In the rows, zero is written as 128.
Each row is followed by its class number.
[134 120 117 118 121 128 127 156 115 123 117 123 124 123 137 118 120 135
 137 103 139 133 142 138 120 114 121 104 125 131 110 135  90 133 149 119]
10
[132 120  88 153 109  93 134 105 125  94 148 119 125 129 152 130 138 118
 132 137 147 108 106 131 132 118 112 118 120  96 183 118 199 126 119 148]
7
[159  98 103 132 102 148 110 153 155 106 116 147 138 110 178  98 142 138
 138  78 183 155 108 112 144 147  87 117 121 122 170 142 177 115 127 146]
11
[153 100 114  96 132 165 118 158 126 128 119 137 133 101 152 100 132 158
 148  76 149 148 130 119 142 144 117 102 139 128 143 152 129 104 124 129]
10
[136 135 146 136 109 137 125 154 105 134 123 137 116 162 119 147 128 145
 129 118 103 145 162 131 121  99 148 136 114 130 102 107 109 120 123 126]
10
[183 102 151 112 118 131 113 159 159 133 114 139 135 118 166 113 146 159
 136  77 150 155 162 111 153 151 104 100 132 148 161 160 104 116 122 146]
5
[164 108 127 130 116 149 108 144 150 130 117 162 123 140 147 111 149 143
 128 101 143 166 144 125 136 145 110 123 125 142 149 136 142 102 118 140]
4
[149 135 129 145 110 115 141 114 115 113 139 131 121 155 135 158 130 148
 111 131 120 127 137 117 131 108 132 128 121 116 146 104 154 122 118 140]
5
[112 122 102 122 151 102 143 102 112 112 161  74  91 135 144 122 122 122
 119 139 119  62  90 158 125 122 158  90 143  93 142 118 179 135 123 111]
9
[ 88 131 161 142 141 108 124 118  97 136 135  87 128 151  82 161  98 134
 137 156  86 102 142 169  85 106 152 111  90  93 126 136 114 123 172 111]
11
[163  94 128 134  97 154  96 166 142 127 132 151 151 120 167 108 137 146
 155  87 160 152 143 124 141 154  98 108 103 124 165 146 138 110 138 148]
4
[140 117 132 121 112 125 112 130 129 124 147 129 127 141 158 122 123 131
 151 125 131 131 121 145 123 153 113 103 108 112 144 138 122 114 114 137]
10
[ 99 115 135 148 130 103 131 128  99 125 141  96 119 152 120 149 118 125
 150 152 116 101 132 157 111 115 146 113 101  90 141 134 112 128 160 135]
6
[140 111 125 127 125 130 138 130 130 127 120 123 120 130 116 128 143 133
 129 133 114 138 153 115 140 119 140 139 135 132 133 119 123 112 110 131]
3
[112 128 118 134 123 125 118 139 111 130 135 113 132 140 120 119 115 123
 141 120 130 138 106 138 108 119 131 113 109 103 124 135 119 126 140 123]
12
[ 82 132 105 135 153  74 147  73  76  98 182  63  87 138 131 145 112 117
 119 185 108  36  70 180 115 110 163  95 132  69 146 121 192 129 130 117]
4
[ 73 134 120 117 151 106 131 110  67 114 159  82 107 130 124 150  86 137
 132 156 112  57  81 173  97 117 164  86 130  85 118 128 137 138 164 115]
11
[165  96 141 118 125 159 108 185 137 157 114 142 140 129 153 115 126 155
 145  82 131 168 161 122 135 147 112 102 114 145 126 152  71 114 133 138]
8
[174  87 133 103 119 179 109 186 108 141 112 153 137 100 149 110 126 163
 140  86 153 160 159 119 153 137 125 110 123 146 123 157  96  98 152 125]
4
[129 131 111 127 153 110 128 111 110 108 153 100 124 128 125 130 109 135
 122 139 127  84 105 146 122 118 129  93 128  99 151 129 179 127 144 131]
2
[132 124 128 131 138 128 124 152 121 139 129 121 135 134 141 123 118 128
 132 107 128 137 142 147 117 116 123 113 109 122 120 142  97 129 147 122]
5
[ 84 123 140 122 133 115 139 135  79 131 141 114 116 140  86 150 107 126
 131 154 111 120 140 166 111 108 164 129 106 110 103 135  86 117 164 110]
4
[157 119 118 133  92 152 108 164 158 126 110 164 150 121 158 105 141 154
 139  75 179 176 121 102 148 144 105 106 119 125 174 143 146 110 146 146]
0
[186  88 116 114  99 153 100 174 157 135 123 148 139 126 183  95 146 146
 153  85 161 162 143 111 165 164  83 103 125 143 156 148 128 119 112 159]
1
[101 143 117 159 129  82 156  79 119  98 162 107 132 136 108 156 129 112
 115 177 115  97 113 129 119 102 143 129 128  88 167  95 202 135 130 135]
0
[134 129 148 125 118 123 133 137 103 128 133 140 107 157 121 141 125 144
 111 133 107 143 150 137 119 102 158 136 111 121 112 120 108 116 132 112]
0
[ 82 146 131 122 126  73 138  76  87 118 157 110 134 142  88 164  98 119
 125 170 107  75 112 141  80  98 174 135 120  82 158 114 164 127 139 114]
11
[167 111 123 119 116 150 128 176 121 108 149 152 124 117 216 121 135 136
 138  75 172 154 129 111 170 153  71 124 111 131 115 158 105 104 110 154]
9
[153 124 123 136 102  99 139 113 116 109 140 127 122 150 140 152 125 133
 112 141 136 121 131 121 128 118 141 126 128 115 154 108 172 116 121 132]
4
[113 132 136 135 131 139 136 136  92 151 131 136 104 150  92 158 115 143
 119 156 103 129 157 149 131 102 168 127 112 127 105 118  97 123 158 119]
6
[156 142 124 146 115 119 131 131 118 122 153 137 111 148 156 146 123 129
 114 127 136 128 128 134 151 117 114 118 116 117 127 114 170 124 112 140]
9
[123  98 166 131 120 168 116 172 121 158 108 126 142 129 109 126 118 144
 164 117 105 162 175 140 110 139 132 115  94 143  98 146  31 110 155 114]
4
[ 97 124 127 133 139  87 124  90 125 108 146  94 117 134 124 137 121 118
 124 174 121  78 100 162 105 129 134 108 123  94 167 132 165 146 149 134]
5
[109 128 107 126 148 139 130 128 107 121 135 102 122 116 115 124 108 139
 137 137 134 100 110 158 122 117 129  91 124  96 132 132 145 124 169 121]
1
[179 111 116 134  99 130 133 152 128 110 132 152 125 129 163 133 144 149
 111 114 144 161 152 104 161 125 114 116 138 140 138 115 150 125 119 147]
0
[103 128 140 131 126 152 110 168 113 166 103 126 131 132  93 120 110 138
 143 112 116 139 169 167 103  94 150 122  92 121  96 144  75 131 186  97]
1
[ 94 133 145 143 133  89 126 112  90 128 162  96 121 158 114 165 101 121
 140 166  98  75 143 183  83 115 156 105  84  88 124 134  91 117 169 118]
8
[106 150 125 118 127 105 140 113  83  99 185  96 104 137 169 155  95 133
 130 131 130  69 100 149 116 124 121  98 106  91 114 131 123 125 138 124]
9
[ 61 162 144 145 145  97 131  96  76 136 150  77 124 167  67 169  94 118
 134 172  68  84 137 183  72  87 175 126  87  87 103 118  95 126 171  98]
7
[111 116 116 104 139 164 123 164  94 145 132 131 134 119 124 122 101 153
 156 101 129 132 150 165 121 124 139  97 112 115 104 151  88 108 175 114]
1
[ 47 147 138 150 131 101 134 126  85 134 132  97 109 150  72 148 104 122
 131 168 100 107 112 180  80  87 181 113  94  79 114 133 114 131 187  99]
0
[131 127 131 127 116 125 143 153  88 106 154 124 109 119 173 153 109 138
 134 122 137 118 132 128 134 122 114 124 105 115 101 137 106 118 129 137]
3
[116 132 111 128 120 117 120 130 111 125 132 134 123 118 129 126 122 132
 126 126 162 121 113 132 125 110 140 111 120 104 160 140 149 123 162 130]
6
[ 70 146 120 158 131  66 149  84  81 108 157  97 104 158  90 169 116 112
 122 190  91  64 122 176  98  81 166 124 111  84 131 105 158 146 154 121]
10
[167 115 121 134 103 164 116 148 144 133 116 153 140 116 137 121 136 136
 120 136 141 163 152 107 153 129 103 132 124 149 127 109 138 131 132 140]
1
[128 120 129 114 139 122 129 131  98 131 135 113 114 137 138 136 113 153
 137 113 126 101 112 142 125 126 152  98 134 107 138 141 127 107 132 123]
11
[130 121 127 119 113 126 139 160  89  99 167 126 118 112 177 143 108 121
 145 121 145 124 133 130 129 136  93 114 108 117  89 140  98 123 125 140]
9
[117 123 106 144 116  99 127 101 137 111 137 113 124 135 127 126 131 128
 130 140 137 106 106 131 113 127 135 103 129 106 174 120 185 128 127 138]
2
[124 116 140 127 129 118 114 143 122 136 131 115 141 139 129 131 111 138
 141 123 118 126 146 143 108 126 131 103 106 121 137 147 107 123 155 130]
2
[146 133 134 119 113 112 133 129  92 102 169 126 111 122 169 151 103 134
 132 127 149 106 125 126 127 121 103 121 107 105 124 136 133 120 119 136]
12
[133 128 130 138 133 128 128 124 124 126 125 136 146 136 114 138 127 129
 132 129 116 145 147 131 134 123 117 137 115 131 130 130 126 123 139 137]
7
[108 126 118 136 127 154 109 161 135 154 101 147 142 117  94 117 127 134
 140 101 138 160 156 141 106 118 136 122 109 124 130 148 113 130 179 118]
6
[200  88 102 139 110 131 142 127 169  97 123 174 132  91 192 114 170 129
 129 113 183 163 129  64 186 158  72 135 160 148 191 132 218 120  77 182]
6
[ 59 139 101 150 126  81 143 100  94 119 145  87 105 134  86 155 111 119
 126 166 105  75 130 175  93  90 170 102 118  99 128 112 143 154 176 112]
3
[155 111 104 132 122 141 107 144 158 132 106 145 124  99 158 100 144 133
 122  84 176 149 123 113 135 133 103 120 130 133 163 141 173 136 134 137]
3
[133 120 109 122 155 118 130 114 114 118 139 109 106 115 135 122 133 143
 125 129 119  96 120 146 129 118 135  89 151 110 150 130 169 124 124 128]
10
[160 123 134 118 112 152 123 150 128 143 118 153 122 133 131 131 132 157
 111  96 130 162 158 116 140 123 131 130 121 150 122 128 120 124 127 125]
5
[154 126 105 139 120  96 136  78 139 105 148 115 108 141 132 142 144 129
  93 163 118 104 120 118 132 116 134 120 148 120 172  94 228 125  97 140]
8
[ 86 153 162 140 133 124 134 129  92 153 134 112 109 159  78 162 101 136
 117 158  75 113 158 169  91  84 177 132  96 116  90 111  82 138 155  98]
5
[120 128 134 135 116 125 130 122 107 129 137 123 107 151 108 148 112 130
 108 153 103 107 157 163 107  91 169 139 103 120 109 103 144 130 150 101]
8
[173  97 100 136 112 137 119 139 113 113 137 140 147 112 169 125 131 153
 151 102 160 128 125 112 149 139 103  93 135 113 175 138 180 102 127 157]
4
[144 127 143 119 133 130 124 158 108 111 149 121 124 123 153 136 117 128
 129 117 141 151 140 131 130 133  83 120 113 128 102 146 104 113 126 143]
4
[124 108 118 108 136 128 123 131 103 129 152 107 104 112 132 117 121 146
 141 122 127 102 121 157 142 139 150  80 134 118 129 150 128 121 137 118]
12
[106 140 121 132 109 107 132 128  78 103 156 128 117 135 147 161 107 134
 138 140 151 115 109 144 112 118 112 119 100  90 130 141 120 112 145 147]
5
[143  94 112 119 144 157 118 169 127 136 114 120 125 107 133 102 138 146
 132  83 138 138 150 143 145 124 127 109 141 137 126 145 145 129 148 122]
4
[158 124 146 117 106 150 109 167 119 152 117 161 133 132 126 132 134 150
 124  93 116 174 189 127 137 115 151 141 118 153 111 130 103 111 124 120]
7
[140 120 137 140 113 142 129 156 111 133 118 137 131 138 135 141 129 143
 128 117 109 153 169 133 136 108 145 134 114 137 110 119  98 118 136 124]
7
[ 60 168 138 127 127  97 139 113  58 114 175 100 110 139 112 182  79 129
 133 164 118  82 109 172  80 105 144 114  91  74 104 133 103 124 163 122]
5
[135 103 132 140 112 179 115 182 129 161  84 158 135 127  91 126 133 149
 149  95 145 180 173 113 120 118 139 133 102 139 132 138  98 114 174 127]
6
[135 138  85 146 116  63 139  33 151  92 151  90 127 139 122 130 156 106
 104 169 128  80  90 108 118 112 131 122 153  95 212  86 252 137  90 137]
10
[124 139 137 117 117  96 143 128  94 110 173 104 114 126 180 153 100 115
 138 153 132 104 131 139 117 127 105 110 115 115  95 128  88 129 114 135]
1
[146 116 122 134 114 116 123 118 123 111 138 128 104 134 137 141 144 127
  93 152 130 109 135 124 137 111 146 142 136 132 140  99 186 137 120 135]
8
[155 116 154 134 144 140 123 158 138 150 122 125 140 135 117 127 132 144
 142 114 104 161 179 133 136 126 105 110 108 130 124 145  82 112 133 136]
1
[129 106 141 117 111 147 127 171  95 156 116 163 148 112  98 140 109 131
 135 122 134 165 173 130 127 114 152 144  96 142  99 148  74 116 166 115]
8
[117 132 133 125 114 110 138 138  87  96 160 124 110 113 156 151 105 126
 126 152 143 107 115 135 116 120 118 118 109 101 117 135 136 130 145 132]
0
[131 128 122 135 132 101 137 106 133 116 115 132 137  98 118 133 135 122
 121 143 144 133 133 116 149 113 117 129 149 137 160 134 170 134 133 143]
7
[108 143 146 119 115 133 131 157  77 124 166 113 121 138 149 163  92 130
 150 130 117 114 137 157 106 132 131 118  90 101  79 132  72 112 137 122]
10
[100 137 121 128 147  94 146  97 101 107 139 102 126 135  92 147 116 115
 113 159 115  98 122 148 117 101 152 138 121 105 138 118 142 133 157 116]
7
[208 106 115 124 117 162 118 145 174 129 107 179 124 112 174 107 158 139
 104 101 167 177 147  76 175 142  90 145 157 171 156 116 185 136  92 155]
6
[144 121 141 131 119 125 112 126 134 137 135 125 129 144 132 134 125 136
 143 128 119 124 143 134 114 143 122 100 112 119 147 135 121 115 132 132]
9
[105 106 124 119 148 127 124 131  86 121 141 113 108 127 113 131 116 145
 142 129 120 106 125 168 114 129 141  94 122 109 122 150 128 119 159 123]
4
[118 140 140 114 152 118 120 120 125 130 145 100 120 138 124 128 114 140
 128 128 101 116 124 155 114 133 135  98 118 109 144 144 133 112 133 120]
7
[142 124 110 137 120 124 131 114 125 120 140 144 122 143 151 142 125 138
 111 120 141 122 128 129 128 116 127 132 121 120 151 111 178 127 129 136]
8
[148 115  94 131 126 125 123 123 152 103 122 147 132 100 151 106 153 134
 126  98 165 142 121 116 141 133  94 107 146 128 176 135 199 127 128 148]
10
